Below are the code and all the weights of a small trained network. Each question names an input and a target symbol and asks about switching units off, where a switched-off unit gives its printed mean instead of its output.

import numpy as np


def w(rows, s, z=0):
    codes = np.array(rows[::2]) - 128.0
    scale = np.full(codes.shape[1], s)
    scale[-1] = z or s
    return codes * scale


def f(y):
    return y / 2 * (1 + np.tanh(0.7978845608 * (y + 0.044715 * y**3)))


def softmax(a):
    e = np.exp(a - a.max(-1, keepdims=True))
    return e / e.sum(-1, keepdims=True)


def log_softmax(a):
    a = a - a.max(-1, keepdims=True)
    return a - np.log(np.exp(a).sum(-1, keepdims=True))


def net(x, mask):
    ids = ['Φαδεθλπστ'.index(c) for c in x.split()]
    T = len(ids)
    res = E[ids] + P[:T]
    u = 0
    for l in range(2):
        q, k, v = (res @ M[l].T for M in (Q, K, V))
        z = softmax(np.where(np.tri(T) > 0, q @ k.T / 4**0.5, -1e9)) @ v
        res = res + np.where(mask[u], z, O[l][:, -1]) @ O[l][:, :-1]
        u += 1
        y = f(res @ A[l][:, :-1].T + A[l][:, -1])
        res = res + np.where(mask[u : u + 12], y, B[l][:, -1]) @ B[l][:, :-1]
        u += 12
    return log_softmax(res[-1] @ U[:, :-1].T + U[:, -1])


Q, K, V, O, A, B = {}, {}, {}, {}, {}, {}
E = w([
[57,116,126,119,207,71,62,111,85,167,157,162],'Φ',
[147,152,71,156,168,192,166,255,157,160,168,168],'α',
[58,185,151,105,81,206,83,145,76,165,211,110],'δ',
[139,106,94,108,142,189,166,91,175,196,85,86],'ε',
[171,32,146,50,41,62,152,150,139,69,241,160],'θ',
[128,132,164,190,141,196,101,134,127,109,74,228],'λ',
[44,133,220,149,86,110,178,137,155,98,71,142],'π',
[74,96,165,205,123,131,176,116,115,221,177,172],'σ',
[103,104,168,170,102,188,49,140,66,161,63,101],'τ',
],0.0079)
P = w([
[158,146,237,231,4,134,23,27,249,117,191,159],'0',
[98,104,173,177,50,178,99,92,177,140,172,148],'1',
[95,91,127,161,60,172,118,117,169,147,171,148],'2',
[97,87,123,135,70,164,130,135,159,153,157,151],'3',
[90,86,106,131,87,165,146,154,131,149,160,148],'4',
[82,80,116,117,100,160,161,164,121,153,154,148],'5',
[86,78,116,110,113,172,169,177,118,161,144,148],'6',
[76,81,125,94,123,175,180,182,108,169,147,146],'7',
[76,75,128,86,135,175,190,186,92,174,142,151],'8',
[72,77,131,76,153,174,200,196,84,173,139,151],'9',
[67,76,146,69,147,181,199,194,82,180,135,156],'10',
[69,82,153,58,155,188,213,193,71,187,143,156],'11',
[63,88,159,71,154,201,213,204,92,191,151,154],'12',
],0.0033)
Q[0] = w([
[74,58,120,72,132,209,217,253,116,232,168,158],'L0H1',
[76,54,119,73,141,207,220,255,121,227,165,156],'L0H1',
[13,62,164,140,87,214,165,179,75,247,195,193],'L0H1',
[45,50,151,105,121,227,177,211,83,241,168,175],'L0H1',
],0.0047)
K[0] = w([
[164,11,126,1,92,86,167,143,85,46,200,199],'L0H1',
[160,14,129,4,93,85,163,138,82,48,201,195],'L0H1',
[204,68,82,20,130,106,188,190,150,51,183,204],'L0H1',
[187,59,105,25,104,91,185,162,140,61,198,205],'L0H1',
],0.008)
V[0] = w([
[160,90,194,125,70,100,112,147,140,78,164,193],'L0H1',
[192,128,1,70,211,88,212,243,72,104,139,121],'L0H1',
[70,195,97,184,180,212,215,197,156,188,64,132],'L0H1',
[71,221,76,184,217,194,137,173,117,185,72,120],'L0H1',
],0.0061)
O[0] = w([
[113,43,74,154,58,132,89,182,110,110,111,139,243],'L0H1',
[136,71,190,97,242,144,129,152,61,125,131,90,109],'L0H1',
[133,155,254,119,163,170,189,90,140,120,144,154,64],'L0H1',
[140,190,230,130,201,150,155,87,140,126,145,155,2],'L0H1',
],0.0048)
A[0] = w([
[74,120,113,192,114,125,106,123,105,192,126,125,176],'L0N1',
[138,97,120,92,91,116,147,165,150,85,207,151,190],'L0N2',
[80,106,109,135,118,43,87,123,104,162,200,177,208],'L0N3',
[114,228,159,170,102,192,146,159,152,124,191,182,185],'L0N4',
[145,113,121,129,121,152,164,101,159,155,107,113,182],'L0N5',
[111,93,130,98,78,99,165,127,179,94,124,143,228],'L0N6',
[120,113,94,89,104,149,66,175,75,113,206,115,170],'L0N7',
[125,114,106,225,119,169,70,153,102,153,49,138,177],'L0N8',
[169,126,116,197,105,134,152,158,175,105,162,253,199],'L0N9',
[123,98,88,116,102,134,131,146,142,136,117,92,250],'L0N10',
[183,129,126,141,145,166,168,94,167,172,122,130,181],'L0N11',
[54,109,211,157,144,147,130,139,72,106,135,217,253],'L0N12',
],0.0074,0.0038)
B[0] = w([
[67,114,91,194,127,108,96,125,95,182,126,131,220],'L0N1',
[137,83,122,83,71,103,138,156,153,112,205,134,208],'L0N2',
[92,115,95,119,134,58,105,130,129,136,193,135,230],'L0N3',
[125,158,143,100,130,214,135,138,173,114,187,200,206],'L0N4',
[148,77,98,147,124,165,172,73,177,166,87,96,145],'L0N5',
[119,34,136,87,47,90,155,101,174,82,129,120,197],'L0N6',
[130,151,92,89,69,116,108,183,116,128,174,126,253],'L0N7',
[122,107,104,207,141,157,32,168,68,108,62,137,239],'L0N8',
[152,59,111,165,144,132,164,216,190,80,158,227,218],'L0N9',
[130,93,67,118,94,118,108,147,138,127,114,88,255],'L0N10',
[166,119,89,146,175,177,194,85,178,182,122,100,145],'L0N11',
[77,102,254,137,181,166,142,80,92,85,138,175,223],'L0N12',
],0.0053,0.0067)
Q[1] = w([
[240,180,138,68,115,65,154,77,158,100,109,19],'L1H1',
[152,169,173,136,178,231,201,122,217,153,203,220],'L1H1',
[109,95,124,76,90,107,124,133,141,115,179,143],'L1H1',
[241,171,173,90,138,183,213,92,254,115,217,179],'L1H1',
],0.0062)
K[1] = w([
[124,162,85,175,118,130,72,165,174,115,144,235],'L1H1',
[50,134,211,133,140,138,120,139,57,98,132,180],'L1H1',
[71,131,78,156,155,142,126,134,91,201,94,3],'L1H1',
[40,144,168,162,136,136,87,157,69,110,128,198],'L1H1',
],0.0041)
V[1] = w([
[25,148,208,145,174,115,177,39,63,113,167,176],'L1H1',
[109,157,169,189,190,172,152,53,77,190,28,111],'L1H1',
[148,64,103,218,131,59,185,171,147,207,171,151],'L1H1',
[190,146,125,247,168,225,110,114,107,254,34,104],'L1H1',
],0.0045)
O[1] = w([
[91,127,80,204,78,61,167,192,134,162,110,223,78],'L1H1',
[82,86,37,137,85,130,157,185,94,85,146,136,3],'L1H1',
[220,98,202,254,144,117,218,60,77,195,206,46,184],'L1H1',
[108,40,14,120,96,195,120,129,84,82,191,102,36],'L1H1',
],0.0037,0.015)
A[1] = w([
[74,110,116,159,87,82,102,107,122,134,94,126,229],'L1N1',
[139,116,157,157,101,156,104,22,126,144,97,94,255],'L1N2',
[115,138,157,104,104,89,121,36,148,173,159,95,209],'L1N3',
[142,254,156,107,137,136,100,113,92,145,118,101,104],'L1N4',
[163,109,133,149,103,155,99,126,152,104,51,130,210],'L1N5',
[153,132,143,88,134,121,93,111,73,142,141,78,142],'L1N6',
[149,98,157,127,175,172,145,110,120,121,154,113,186],'L1N7',
[159,107,113,86,131,163,117,124,148,67,165,128,192],'L1N8',
[99,122,60,96,80,163,87,149,129,76,174,145,179],'L1N9',
[153,118,176,171,160,158,157,99,134,120,144,151,80],'L1N10',
[150,115,190,102,126,136,173,82,200,122,116,122,207],'L1N11',
[129,183,166,124,181,126,132,84,176,145,133,149,163],'L1N12',
],0.0078,0.0024)
B[1] = w([
[85,97,134,121,189,64,159,191,92,53,192,91,244],'L1N1',
[22,108,8,149,170,151,200,117,85,75,134,108,247],'L1N2',
[49,172,67,161,143,106,204,69,155,124,100,216,254],'L1N3',
[206,47,111,182,19,238,161,102,76,127,90,216,159],'L1N4',
[128,72,128,65,185,162,104,145,132,27,41,118,197],'L1N5',
[131,116,119,147,58,160,161,142,134,132,75,238,230],'L1N6',
[148,82,136,113,164,165,96,94,39,96,199,43,195],'L1N7',
[143,135,141,152,227,125,73,61,93,99,137,159,176],'L1N8',
[83,167,90,82,185,203,86,42,127,129,83,148,236],'L1N9',
[192,85,153,147,97,160,114,81,60,146,178,104,252],'L1N10',
[155,147,215,24,91,147,172,44,175,64,123,23,236],'L1N11',
[161,254,212,30,125,174,40,14,183,248,161,119,205],'L1N12',
],0.0046,0.0048)
U = w([
[83,174,116,164,254,30,127,128,155,138,147,156,189],'Φ',
[206,129,189,96,170,149,64,93,86,138,168,65,101],'α',
[83,201,116,85,108,157,88,102,173,193,109,195,131],'δ',
[99,149,105,98,164,155,179,71,161,120,111,53,117],'ε',
[181,135,153,129,113,93,87,190,169,163,113,82,81],'θ',
[186,97,127,152,126,153,116,101,122,83,62,232,7],'λ',
[115,127,181,84,61,90,181,170,174,62,106,130,160],'π',
[149,114,105,198,24,135,204,143,95,180,171,158,81],'σ',
[67,91,87,122,169,160,122,161,80,56,137,87,217],'τ',
],0.0063,0.0022)

Each question gives the input, a string of symbols that net reads in full, and the target symbol t.
The units are the heads (4 rows each of Q, K, V and O) and the neurons (one row each of A and B). Each row of codes is followed by its name. A weight is (code - 128) times the scale printed after its matrix; where a second scale follows, it is the last column's (O, A, B and U).
mask holds one flag per unit, layer by layer, with each layer's heads first. A switched-off unit (its flag False) gives its mean, the last column of its rows in O or B, instead of its output. The means were averaged over made-up inputs and are rounded, as every weight is.
A unit's drop is (log p(t) with every unit on - log p(t) with that unit switched off) / (log p(t) with every unit on - log p(t) with every unit switched off).
The circuit of an input: a set's keep is (log p(t) with only the set's units on - log p(t) with every unit switched off) / (log p(t) with every unit on - log p(t) with every unit switched off). Starting from the 12 units with the biggest drops (on a tie, the unit counted first), units are removed one at a time, each time the one whose removal leaves the highest keep (on an exact tie, the one counted first), for as long as the keep stays at least 0.8.
units of the circuit, in order: the units of the circuit, biggest drop first
unit that matters most: the unit with the biggest drop
top k neurons: the k neurons with the biggest drops, biggest first
top k neurons in layer l: the k neurons of layer l with the biggest drops, biggest first
drop when u is switched off: that unit's drop, to one decimal
input ε δ α σ ε θ, target τ: top neuron in layer 1	[L1N9]
input ε τ λ δ τ π σ δ τ θ ε Φ, target τ: top 2 neurons in layer 0	[L0N5 L0N11]
input α ε α α Φ τ, target τ: units of the circuit, in order	[L1H1 L1N12]
input θ π τ, target λ: top 2 neurons	[L1N4 L0N8]
input ε α α σ τ ε δ σ θ π, target τ: units of the circuit, in order	[L0N11 L1H1 L0H1 L1N1]
input τ τ θ, target π: top 4 neurons in layer 0	[L0N4 L0N6 L0N10 L0N2]
input θ σ α ε τ τ, target τ: top 2 neurons	[L1N2 L0N5]
input σ ε δ θ α α Φ σ, target τ: top 3 neurons in layer 0	[L0N11 L0N5 L0N3]
input δ σ α θ δ α ε α λ, target τ: top 2 neurons	[L0N9 L1N2]
input ε Φ Φ σ σ ε σ ε θ π δ Φ, target τ: top 2 neurons	[L0N11 L0N5]
input α δ θ Φ α λ τ, target λ: top 4 neurons	[L1N4 L0N8 L1N6 L0N2]
input θ π π σ δ α Φ, target δ: top 2 neurons in layer 1	[L1N3 L1N12]
input α σ α ε α σ α δ α δ σ, target α: top 2 neurons	[L1N10 L0N8]
input λ τ λ ε σ τ λ δ λ α δ δ δ, target δ: unit that matters most	L1H1
input δ δ θ δ, target σ: top 2 neurons in layer 0	[L0N7 L0N9]
input Φ α θ α σ α Φ ε σ π, target τ: top 2 neurons in layer 0	[L0N9 L0N5]
input α θ Φ α δ π α δ σ τ θ θ δ, target σ: top 2 neurons	[L1N4 L1N6]
input δ Φ λ δ θ, target π: top 2 neurons in layer 0	[L0N6 L0N4]
input Φ θ α Φ, target δ: top 2 neurons in layer 0	[L0N2 L0N6]
input λ π π, target π: top 2 neurons	[L0N6 L1N11]
input θ τ α δ α σ, target Φ: top neuron in layer 0	[L0N3]
input θ δ σ, target Φ: top 2 neurons in layer 0	[L0N3 L0N1]
input ε τ δ δ α ε π τ θ τ λ, target τ: top 2 neurons in layer 0	[L0N11 L0N5]
input δ ε α δ α θ, target τ: top 2 neurons in layer 0	[L0N11 L0N5]
input τ σ τ Φ λ σ τ τ λ δ, target δ: drop when L0N3 is switched off	0.0
input σ α θ σ α α τ π, target ε: drop when L1N2 is switched off	0.4
input τ α σ σ α ε θ α α δ τ λ σ, target τ: drop when L0N12 is switched off	-0.1
input Φ δ δ σ α τ λ δ α ε, target ε: drop when L0N9 is switched off	0.2
input λ λ σ, target σ: top neuron	[L0N9]
